Below are the code and all the weights of a small trained network. Each question names an input and a class and asks about switching units off, where a switched-off unit gives its printed mean instead of its output.

import numpy as np


def w(rows, s, z=0):
    codes = np.array(rows[::2]) - 128.0
    scale = np.full(codes.shape[1], s)
    scale[-1] = z or s
    return codes * scale


def f(y):
    return np.maximum(y, 0)


def log_softmax(a):
    a = a - a.max(-1, keepdims=True)
    return a - np.log(np.exp(a).sum(-1, keepdims=True))


def net(x, mask):
    res = np.array(x, float).reshape(1, 6) / 4 @ E
    y = f(res @ A[0][:, :-1].T + A[0][:, -1])
    res = res + np.where(mask, y, B[0][:, -1]) @ B[0][:, :-1]
    return log_softmax(res[-1] @ U[:, :-1].T + U[:, -1])


A, B = {}, {}
E = w([
[109,35,108,79,35,92],'x0',
[158,170,197,185,45,119],'x1',
[183,142,87,137,171,2],'x2',
[5,135,92,239,142,95],'x3',
[188,14,168,216,168,148],'x4',
[128,129,128,127,127,127],'x5',
],0.0079)
A[0] = w([
[2,125,106,182,133,83,44],'n0',
[114,191,144,136,161,152,74],'n1',
[155,128,113,122,147,35,40],'n2',
[211,146,139,49,128,154,63],'n3',
[138,106,146,134,15,88,103],'n4',
[153,79,141,162,142,144,2],'n5',
[172,174,127,130,118,21,84],'n6',
[187,193,171,183,25,113,103],'n7',
[181,111,112,37,145,160,35],'n8',
[88,72,88,32,236,143,43],'n9',
[179,130,153,101,109,131,59],'n10',
[106,94,124,106,80,113,75],'n11',
[58,229,111,30,91,103,29],'n12',
[115,162,107,115,119,123,32],'n13',
[189,17,143,199,172,162,8],'n14',
[85,21,107,42,120,99,66],'n15',
[172,181,152,161,180,173,64],'n16',
[94,144,152,111,77,235,81],'n17',
[88,105,125,115,120,213,30],'n18',
[151,164,115,116,201,157,92],'n19',
[162,115,107,113,165,78,82],'n20',
],0.017,0.0073)
B[0] = w([
[104,71,174,225,145,156,237],'n0',
[152,158,72,136,152,149,173],'n1',
[101,112,165,75,134,195,188],'n2',
[120,82,180,209,138,175,219],'n3',
[125,176,54,138,164,126,205],'n4',
[173,141,147,116,111,129,164],'n5',
[88,124,145,46,139,163,215],'n6',
[87,93,95,147,115,27,228],'n7',
[104,87,153,200,133,136,196],'n8',
[71,105,89,102,108,2,221],'n9',
[122,115,157,180,127,125,171],'n10',
[156,148,100,146,138,165,168],'n11',
[250,159,169,106,69,111,253],'n12',
[159,135,139,132,108,138,146],'n13',
[213,151,178,99,70,121,245],'n14',
[143,191,60,142,169,144,220],'n15',
[130,172,54,145,170,144,195],'n16',
[71,107,157,30,149,158,221],'n17',
[86,114,147,75,127,164,184],'n18',
[135,168,74,143,144,147,185],'n19',
[88,127,129,87,128,158,178],'n20',
],0.034,0.013)
U = w([
[252,125,219,93,88,129,125],'0',
[140,47,219,206,184,176,79],'1',
[93,86,192,2,169,199,79],'2',
[124,88,132,109,143,34,251],'3',
[182,174,75,135,214,181,87],'4',
],0.0065,0.015)

Each question gives the input, the list of numbers given to net, and the class t.
The units are the neurons (one row each of A and B). Each row of codes is followed by its name. A weight is (code - 128) times the scale printed after its matrix; where a second scale follows, it is the last column's (A, B and U).
mask holds one flag per neuron, in row order. A switched-off neuron (its flag False) gives its mean, the last column of its row in B, instead of its output. The means were averaged over made-up inputs and are rounded, as every weight is.
A unit's drop is (log p(t) with every unit on - log p(t) with that unit switched off) / (log p(t) with every unit on - log p(t) with every unit switched off).
The circuit of an input: a set's keep is (log p(t) with only the set's units on - log p(t) with every unit switched off) / (log p(t) with every unit on - log p(t) with every unit switched off). Starting from the 12 units with the biggest drops (on a tie, the unit counted first), units are removed one at a time, each time the one whose removal leaves the highest keep (on an exact tie, the one counted first), for as long as the keep stays at least 0.8.
circuit, biggest first: the units of the circuit, biggest drop first
unit that matters most: the unit with the biggest drop
top k neurons: the k neurons with the biggest drops, biggest first
drop of u: that unit's drop, to one decimal
input [6,-8,-5,3,-4,5], class 3: circuit, biggest first -> [n9]
input [-3,3,4,6,-4,-7], class 1: top 2 neurons -> [n0 n14]
input [-4,-1,-5,2,4,1], class 2: top 2 neurons -> [n12 n15]
input [6,5,4,-1,4,-6], class 4: top 2 neurons -> [n4 n9]
input [3,4,6,2,-5,3], class 2: top 2 neurons -> [n6 n14]
input [-2,7,0,-5,-1,0], class 3: top 2 neurons -> [n7 n0]
input [3,2,3,2,-2,-7], class 2: top 2 neurons -> [n9 n15]
input [6,-6,-5,2,6,0], class 0: top 2 neurons -> [n14 n7]
input [-5,2,-7,-8,5,-2], class 1: top 2 neurons -> [n3 n8]
input [6,-6,-2,-5,1,0], class 3: top 2 neurons -> [n9 n0]
input [-7,-7,7,3,5,6], class 2: top 3 neurons -> [n2 n20 n7]
input [0,-3,-5,6,-6,-1], class 0: top 3 neurons -> [n12 n3 n8]
input [-2,5,-7,6,-5,3], class 2: top 2 neurons -> [n17 n3]
input [-7,1,4,0,6,8], class 4: unit that matters most -> n16
input [-3,4,-6,2,1,5], class 2: drop of n17 -> 1.1
input [6,-3,-3,-4,3,7], class 4: drop of n20 -> 0.0
input [6,6,3,7,-8,1], class 0: drop of n12 -> 7.2
